Below are the code and all the weights of a small trained network. Each question names an input and a target symbol and asks about switching units off, where a switched-off unit gives its printed mean instead of its output.

import numpy as np


def w(rows, s, z=0):
    codes = np.array(rows[::2]) - 128.0
    scale = np.full(codes.shape[1], s)
    scale[-1] = z or s
    return codes * scale


def f(y):
    return np.maximum(y, 0)


def softmax(a):
    e = np.exp(a - a.max(-1, keepdims=True))
    return e / e.sum(-1, keepdims=True)


def log_softmax(a):
    a = a - a.max(-1, keepdims=True)
    return a - np.log(np.exp(a).sum(-1, keepdims=True))


def net(x, mask):
    ids = ['ΓΔΘΞΠΨΩαβζηλμτ'.index(c) for c in x.split()]
    T = len(ids)
    res = E[ids] + P[:T]
    r = res
    for j in range(2):
        rows = slice(3 * j, 3 * j + 3)
        q, k, v = (r @ M[0][rows].T for M in (Q, K, V))
        z = softmax(np.where(np.tri(T) > 0, q @ k.T / 3**0.5, -1e9)) @ v
        o = O[0][rows]
        res = res + np.where(mask[j], z, o[:, -1]) @ o[:, :-1]
    y = f(res @ A[0][:, :-1].T + A[0][:, -1])
    res = res + np.where(mask[2:10], y, B[0][:, -1]) @ B[0][:, :-1]
    return log_softmax(res[-1] @ U[:, :-1].T + U[:, -1])


Q, K, V, O, A, B = {}, {}, {}, {}, {}, {}
E = w([
[159,139,110,107],'Γ',
[144,166,124,142],'Δ',
[70,176,93,113],'Θ',
[134,165,82,92],'Ξ',
[128,183,138,129],'Π',
[86,185,134,157],'Ψ',
[37,130,65,112],'Ω',
[138,131,36,2],'α',
[229,141,98,19],'β',
[100,241,124,115],'ζ',
[250,125,138,92],'η',
[64,143,87,209],'λ',
[190,174,136,32],'μ',
[201,80,124,173],'τ',
],0.013)
P = w([
[170,115,224,232],'0',
[146,165,43,147],'1',
[147,170,37,151],'2',
[129,142,24,150],'3',
[124,139,33,147],'4',
[101,148,31,151],'5',
[105,145,16,156],'6',
[112,152,27,151],'7',
[113,168,33,138],'8',
[75,157,2,132],'9',
],0.0089)
Q[0] = w([
[124,232,85,183],'head 0',
[122,129,177,167],'head 0',
[54,131,106,161],'head 0',
[166,131,99,137],'head 1',
[135,213,26,181],'head 1',
[186,254,36,139],'head 1',
],0.0084)
K[0] = w([
[118,42,128,125],'head 0',
[55,159,76,136],'head 0',
[133,108,161,40],'head 0',
[131,121,151,188],'head 1',
[80,60,237,81],'head 1',
[114,101,255,189],'head 1',
],0.01)
V[0] = w([
[96,39,91,178],'head 0',
[70,95,96,202],'head 0',
[40,232,137,101],'head 0',
[34,14,81,129],'head 1',
[97,158,218,208],'head 1',
[107,254,77,44],'head 1',
],0.0092)
O[0] = w([
[138,93,70,153,116],'head 0',
[91,60,64,137,138],'head 0',
[78,111,139,64,134],'head 0',
[164,131,30,130,33],'head 1',
[60,9,138,123,254],'head 1',
[93,192,111,75,58],'head 1',
],0.012,0.0063)
A[0] = w([
[190,93,62,173,201],'neuron 0',
[129,80,91,117,80],'neuron 1',
[141,134,84,231,240],'neuron 2',
[109,141,151,49,86],'neuron 3',
[187,155,171,154,255],'neuron 4',
[175,155,166,103,193],'neuron 5',
[73,196,144,250,150],'neuron 6',
[73,2,145,83,132],'neuron 7',
],0.0081,0.0059)
B[0] = w([
[22,72,154,81,184],'neuron 0',
[77,151,121,192,158],'neuron 1',
[105,93,95,51,192],'neuron 2',
[91,149,219,159,143],'neuron 3',
[57,104,72,23,160],'neuron 4',
[121,36,99,119,147],'neuron 5',
[214,31,153,68,162],'neuron 6',
[213,254,167,191,248],'neuron 7',
],0.0066,0.014)
U = w([
[116,87,143,126,254],'Γ',
[161,114,143,175,53],'Δ',
[172,168,130,252,121],'Θ',
[130,118,118,106,61],'Ξ',
[62,158,173,138,7],'Π',
[144,130,154,185,91],'Ψ',
[60,141,72,214,97],'Ω',
[120,168,94,140,138],'α',
[207,159,86,75,123],'β',
[2,123,145,108,149],'ζ',
[180,84,120,112,112],'η',
[152,46,95,193,89],'λ',
[134,136,149,74,127],'μ',
[88,54,62,112,136],'τ',
],0.0071,0.0086)

Each question gives the input, a string of symbols that net reads in full, and the target symbol t.
The units are the heads (3 rows each of Q, K, V and O) and the neurons (one row each of A and B). Each row of codes is followed by its name. A weight is (code - 128) times the scale printed after its matrix; where a second scale follows, it is the last column's (O, A, B and U).
mask holds one flag per unit, heads first, then neurons. A switched-off unit (its flag False) gives its mean, the last column of its rows in O or B, instead of its output. The means were averaged over made-up inputs and are rounded, as every weight is.
A unit's drop is (log p(t) with every unit on - log p(t) with that unit switched off) / (log p(t) with every unit on - log p(t) with every unit switched off).
The circuit of an input: a set's keep is (log p(t) with only the set's units on - log p(t) with every unit switched off) / (log p(t) with every unit on - log p(t) with every unit switched off). Starting from all 10 units, units are removed one at a time, each time the one whose removal leaves the highest keep (on an exact tie, the one counted first), for as long as the keep stays at least 0.8.
circuit, biggest first: the units of the circuit, biggest drop first
k most important neurons: the k neurons with the biggest drops, biggest first
which heads matter: for each layer, one digit per head in row order, 1 if its drop is at least 0.15 and else 0, layers parted by /
drop when u is switched off: that unit's drop, to one decimal
input Ω Γ Π Ψ τ μ λ, target τ: circuit, biggest first	head 1; neuron 7; neuron 2
input Ω Θ λ Ω Ω Ω τ, target τ: circuit, biggest first	head 1; neuron 0; head 0
input Ω Ω Ω τ Ω α μ, target τ: 2 most important neurons	neuron 7; neuron 0
input τ τ τ τ, target τ: 2 most important neurons	neuron 0; neuron 2
input Ω Ψ ζ λ Ξ τ Ω η, target τ: circuit, biggest first	head 1; neuron 7; neuron 0
input Ω Ξ Ψ μ Ω Ω Ξ Ω λ, target τ: circuit, biggest first	head 1; neuron 7
input Ω τ Ψ Ψ Ω Ω τ Ψ Ξ, target τ: which heads matter	11
input α μ Δ, target β: circuit, biggest first	head 1
input Ξ Ψ ζ μ Ω ζ α ζ μ, target ζ: circuit, biggest first	head 1; neuron 7; head 0
input Ω τ μ Γ, target τ: circuit, biggest first	head 1; neuron 7; neuron 0
input Ω Ψ Ω Γ λ η Ξ, target τ: circuit, biggest first	head 1; neuron 7
input τ λ ζ, target τ: 4 most important neurons	neuron 2; neuron 0; neuron 7; neuron 4
input Ω Γ Ω μ α Π τ Ξ Δ, target τ: drop when neuron 7 is switched off	0.6
input μ Π Ψ Θ Θ Ψ μ Ω μ, target ζ: drop when neuron 3 is switched off	0.2
input Ω Δ Ω Δ Ψ τ Γ, target τ: drop when head 1 is switched off	0.9
input Ω Ψ λ τ Π, target τ: drop when neuron 0 is switched off	0.1
